Below are the code and all the weights of a small trained network. Each question names an input and a class and asks about switching units off, where a switched-off unit gives its printed mean instead of its output.

import numpy as np


def w(rows, s, z=0):
    codes = np.array(rows[::2]) - 128.0
    scale = np.full(codes.shape[1], s)
    scale[-1] = z or s
    return codes * scale


def norm(h):
    return h / np.sqrt((h * h).mean(-1, keepdims=True) + 1e-5)


def f(y):
    return np.maximum(y, 0)


def log_softmax(a):
    a = a - a.max(-1, keepdims=True)
    return a - np.log(np.exp(a).sum(-1, keepdims=True))


def net(x, mask):
    res = np.array(x, float).reshape(1, 4) / 4 @ E
    u = 0
    for l in range(3):
        y = f(norm(res) @ A[l][:, :-1].T + A[l][:, -1])
        res = res + np.where(mask[u : u + 8], y, B[l][:, -1]) @ B[l][:, :-1]
        u += 8
    return log_softmax(norm(res)[-1] @ U[:, :-1].T + U[:, -1])


A, B = {}, {}
E = w([
[47,63,101,125,77,180],'x0',
[136,155,199,45,12,96],'x1',
[147,54,142,18,196,254],'x2',
[86,198,70,92,118,82],'x3',
],0.0059)
A[0] = w([
[55,145,79,137,154,126,108],'L0N0',
[92,111,62,137,205,71,99],'L0N1',
[209,147,212,69,109,96,54],'L0N2',
[204,131,91,188,213,141,81],'L0N3',
[62,132,96,54,126,255,91],'L0N4',
[40,163,27,97,168,85,118],'L0N5',
[188,127,162,183,136,27,122],'L0N6',
[165,175,115,205,142,57,1],'L0N7',
],0.0081,0.0077)
B[0] = w([
[90,144,94,115,159,68,197],'L0N0',
[223,199,110,146,175,118,218],'L0N1',
[105,234,82,38,87,131,185],'L0N2',
[13,102,227,176,143,182,220],'L0N3',
[243,9,130,182,63,114,252],'L0N4',
[104,168,94,125,132,1,255],'L0N5',
[214,160,108,180,77,166,240],'L0N6',
[239,47,90,180,100,95,177],'L0N7',
],0.0074,0.0045)
A[1] = w([
[139,65,104,39,114,197,43],'L1N0',
[63,87,106,71,95,113,4],'L1N1',
[192,152,120,78,138,87,70],'L1N2',
[114,247,167,76,141,165,51],'L1N3',
[120,135,121,126,126,142,78],'L1N4',
[76,94,85,163,154,124,107],'L1N5',
[89,111,134,100,142,213,71],'L1N6',
[63,76,147,66,109,95,60],'L1N7',
],0.011,0.004)
B[1] = w([
[217,136,191,245,112,135,254],'L1N0',
[99,133,145,102,192,115,153],'L1N1',
[154,174,73,84,135,116,226],'L1N2',
[117,148,141,92,80,213,203],'L1N3',
[110,128,128,135,103,114,128],'L1N4',
[181,141,86,29,111,148,214],'L1N5',
[175,98,122,91,116,119,176],'L1N6',
[114,156,156,116,186,105,165],'L1N7',
],0.012,0.0039)
A[2] = w([
[68,113,152,61,63,119,207],'L2N0',
[115,141,178,160,41,64,140],'L2N1',
[113,102,113,145,69,70,3],'L2N2',
[61,189,156,124,173,116,13],'L2N3',
[120,117,78,71,243,182,14],'L2N4',
[170,47,122,59,178,126,169],'L2N5',
[108,70,234,67,154,122,162],'L2N6',
[66,114,166,128,254,155,63],'L2N7',
],0.0094,0.0046)
B[2] = w([
[171,118,217,139,181,215,194],'L2N0',
[26,85,114,76,139,153,252],'L2N1',
[90,63,47,130,102,185,153],'L2N2',
[41,171,215,157,139,86,141],'L2N3',
[32,36,155,66,142,44,174],'L2N4',
[145,63,105,206,171,74,235],'L2N5',
[164,188,101,132,137,14,189],'L2N6',
[2,77,31,85,178,152,156],'L2N7',
],0.0077,0.0043)
U = w([
[247,66,206,224,118,156,224],'0',
[182,231,31,108,100,32,202],'1',
[96,11,113,120,210,66,82],'2',
[37,65,134,118,25,176,111],'3',
[155,211,188,5,67,220,124],'4',
[85,130,150,182,199,211,3],'5',
[29,159,224,61,170,82,85],'6',
],0.018,0.0057)

Each question gives the input, the list of numbers given to net, and the class t.
The units are the neurons (one row each of A and B). Each row of codes is followed by its name. A weight is (code - 128) times the scale printed after its matrix; where a second scale follows, it is the last column's (A, B and U).
mask holds one flag per neuron, layer by layer. A switched-off neuron (its flag False) gives its mean, the last column of its row in B, instead of its output. The means were averaged over made-up inputs and are rounded, as every weight is.
A unit's drop is (log p(t) with every unit on - log p(t) with that unit switched off) / (log p(t) with every unit on - log p(t) with every unit switched off).
The circuit of an input: a set's keep is (log p(t) with only the set's units on - log p(t) with every unit switched off) / (log p(t) with every unit on - log p(t) with every unit switched off). Starting from the 12 units with the biggest drops (on a tie, the unit counted first), units are removed one at a time, each time the one whose removal leaves the highest keep (on an exact tie, the one counted first), for as long as the keep stays at least 0.8.
circuit, biggest first: the units of the circuit, biggest drop first
most important unit: the unit with the biggest drop
k most important neurons: the k neurons with the biggest drops, biggest first
top k neurons in layer l: the k neurons of layer l with the biggest drops, biggest first
input [1,6,2,7], class 4: circuit, biggest first => [L2N0]
input [-4,0,-1,-6], class 4: circuit, biggest first => [L0N2, L0N4, L1N3]
input [0,5,0,8], class 4: circuit, biggest first => [L1N3, L0N4]
input [-5,2,5,2], class 4: circuit, biggest first => [L0N2, L1N3]
input [8,2,-5,-6], class 6: top 4 neurons in layer 0 => [L0N6, L0N4, L0N1, L0N7]
input [-6,-3,2,4], class 6: 2 most important neurons => [L0N3, L1N0]
input [6,7,2,3], class 0: circuit, biggest first => [L0N5, L1N0]
input [0,5,-3,7], class 4: circuit, biggest first => [L0N4, L2N0, L1N3]
input [-2,-7,0,1], class 6: top 2 neurons in layer 0 => [L0N3, L0N4]
input [-6,-6,2,-1], class 2: circuit, biggest first => [L1N0, L2N4]
input [6,4,0,1], class 0: 3 most important neurons => [L0N5, L0N4, L1N0]
input [-6,5,6,-7], class 4: 3 most important neurons => [L0N2, L1N3, L0N4]
input [2,3,-4,-6], class 3: 2 most important neurons => [L2N1, L1N0]
input [7,1,6,8], class 2: circuit, biggest first => [L2N5]
input [8,-5,3,8], class 1: 3 most important neurons => [L0N1, L0N5, L0N3]
input [5,0,-1,-1], class 2: 2 most important neurons => [L1N3, L0N6]
input [7,1,2,8], class 2: top 2 neurons in layer 0 => [L0N4, L0N1]
input [-6,-2,1,-1], class 4: 2 most important neurons => [L0N4, L1N3]
input [-5,-7,4,6], class 6: 2 most important neurons => [L0N3, L0N4]
input [-8,-4,2,0], class 5: most important unit => L0N3
input [5,5,3,7], class 2: 2 most important neurons => [L0N4, L2N1]
input [1,5,1,2], class 4: 2 most important neurons => [L0N2, L0N3]
input [5,5,-3,-4], class 6: 2 most important neurons => [L0N6, L0N4]
input [1,5,-7,-1], class 3: 2 most important neurons => [L2N1, L0N1]
input [7,7,-7,-1], class 3: 2 most important neurons => [L2N2, L0N3]
input [8,5,-7,6], class 6: top 2 neurons in layer 0 => [L0N4, L0N6]
input [7,-5,-6,-3], class 1: circuit, biggest first => [L1N5]
